Below are the code and all the weights of a small trained network. Each question names an input and a class and asks about switching units off, where a switched-off unit gives its printed mean instead of its output.

import numpy as np


def w(rows, s, z=0):
    codes = np.array(rows[::2]) - 128.0
    scale = np.full(codes.shape[1], s)
    scale[-1] = z or s
    return codes * scale


def f(y):
    return np.maximum(y, 0)


def log_softmax(a):
    a = a - a.max(-1, keepdims=True)
    return a - np.log(np.exp(a).sum(-1, keepdims=True))


def net(x, mask):
    res = np.array(x, float).reshape(1, 5) / 4 @ E
    y = f(res @ A[0][:, :-1].T + A[0][:, -1])
    res = res + np.where(mask, y, B[0][:, -1]) @ B[0][:, :-1]
    return log_softmax(res[-1] @ U[:, :-1].T + U[:, -1])


A, B = {}, {}
E = w([
[166,73,80,121,159,136,83,173,151,134,89,202],'x0',
[121,125,154,113,121,56,116,75,123,173,112,173],'x1',
[49,106,179,180,235,145,161,150,154,59,98,119],'x2',
[100,106,134,124,127,122,146,127,137,135,153,148],'x3',
[133,75,153,136,176,97,169,156,6,150,139,108],'x4',
],0.015)
A[0] = w([
[120,152,112,114,108,124,100,101,233,103,129,121,25],'N0',
[166,106,110,136,142,135,119,149,172,148,118,191,18],'N1',
[131,122,119,114,123,126,124,159,57,153,141,116,180],'N2',
[128,125,152,152,137,124,139,127,160,112,108,131,141],'N3',
[113,189,130,136,74,156,109,109,242,130,119,148,3],'N4',
[164,95,62,114,156,122,108,151,181,120,87,179,38],'N5',
[68,155,184,174,202,133,108,116,203,81,69,134,2],'N6',
[90,212,174,131,72,117,180,63,163,123,162,45,17],'N7',
[171,149,82,118,7,148,116,121,170,157,166,146,201],'N8',
],0.014,0.0016)
B[0] = w([
[166,120,185,183,177,75,162,158,16,137,149,113,206],'N0',
[63,182,148,137,70,141,57,132,97,158,131,175,177],'N1',
[132,104,160,160,196,54,200,65,163,97,101,137,182],'N2',
[78,150,146,85,117,86,162,99,171,169,149,111,163],'N3',
[157,30,173,195,210,111,196,109,84,97,87,143,225],'N4',
[73,142,147,156,113,249,48,207,137,101,135,104,199],'N5',
[193,160,48,39,67,72,167,60,165,157,155,98,250],'N6',
[69,130,122,141,106,223,1,216,138,131,109,190,233],'N7',
[128,166,70,40,114,80,186,74,196,134,152,77,243],'N8',
],0.0091,0.024)
U = w([
[147,149,97,65,125,101,128,102,190,135,183,96,81],'0',
[140,82,208,177,211,99,146,130,98,113,138,115,254],'1',
[71,141,150,131,122,170,8,173,152,127,147,137,36],'2',
],0.012,0.002)

Each question gives the input, the list of numbers given to net, and the class t.
The units are the neurons (one row each of A and B). Each row of codes is followed by its name. A weight is (code - 128) times the scale printed after its matrix; where a second scale follows, it is the last column's (A, B and U).
mask holds one flag per neuron, in row order. A switched-off neuron (its flag False) gives its mean, the last column of its row in B, instead of its output. The means were averaged over made-up inputs and are rounded, as every weight is.
A unit's drop is (log p(t) with every unit on - log p(t) with that unit switched off) / (log p(t) with every unit on - log p(t) with every unit switched off).
The circuit of an input: a set's keep is (log p(t) with only the set's units on - log p(t) with every unit switched off) / (log p(t) with every unit on - log p(t) with every unit switched off). Starting from all 9 units, units are removed one at a time, each time the one whose removal leaves the highest keep (on an exact tie, the one counted first), for as long as the keep stays at least 0.8.
units of the circuit, in order: the units of the circuit, biggest drop first
unit that matters most: the unit with the biggest drop
k most important neurons: the k neurons with the biggest drops, biggest first
drop when u is switched off: that unit's drop, to one decimal
input [-3,7,7,0,6], class 0: unit that matters most -> N6
input [6,5,-5,3,-2], class 2: 2 most important neurons -> (N5; N6)
input [-2,5,1,3,1], class 2: units of the circuit, in order -> (N4; N8)
input [4,3,4,-1,2], class 0: 3 most important neurons -> (N7; N6; N4)
input [3,2,7,-8,6], class 0: 2 most important neurons -> (N6; N4)
input [6,-3,3,7,-2], class 2: 2 most important neurons -> (N5; N8)
input [7,-7,5,-8,-8], class 1: 3 most important neurons -> (N4; N0; N7)
input [-2,-8,-1,-6,-2], class 1: units of the circuit, in order -> (N6; N5)
input [-1,-3,0,2,0], class 2: 2 most important neurons -> (N6; N4)
input [3,5,-1,2,-8], class 1: 2 most important neurons -> (N4; N0)
input [2,1,-6,3,7], class 1: 3 most important neurons -> (N6; N2; N8)
input [7,4,-6,2,-3], class 2: 4 most important neurons -> (N5; N6; N1; N2)
input [-6,-8,7,-8,-1], class 0: 2 most important neurons -> (N6; N5)
input [3,7,-3,-4,-8], class 1: units of the circuit, in order -> (N4)
input [-4,-8,4,-6,2], class 0: 2 most important neurons -> (N5; N6)
input [5,-3,1,1,-5], class 1: 3 most important neurons -> (N4; N7; N0)
input [-5,-1,2,-3,-2], class 2: drop when N7 is switched off -> 0.7
input [-6,-4,6,8,6], class 0: drop when N4 is switched off -> 0.8
input [5,-5,7,6,-1], class 0: drop when N6 is switched off -> 3.0
input [-7,-3,-4,-7,8], class 1: unit that matters most -> N2
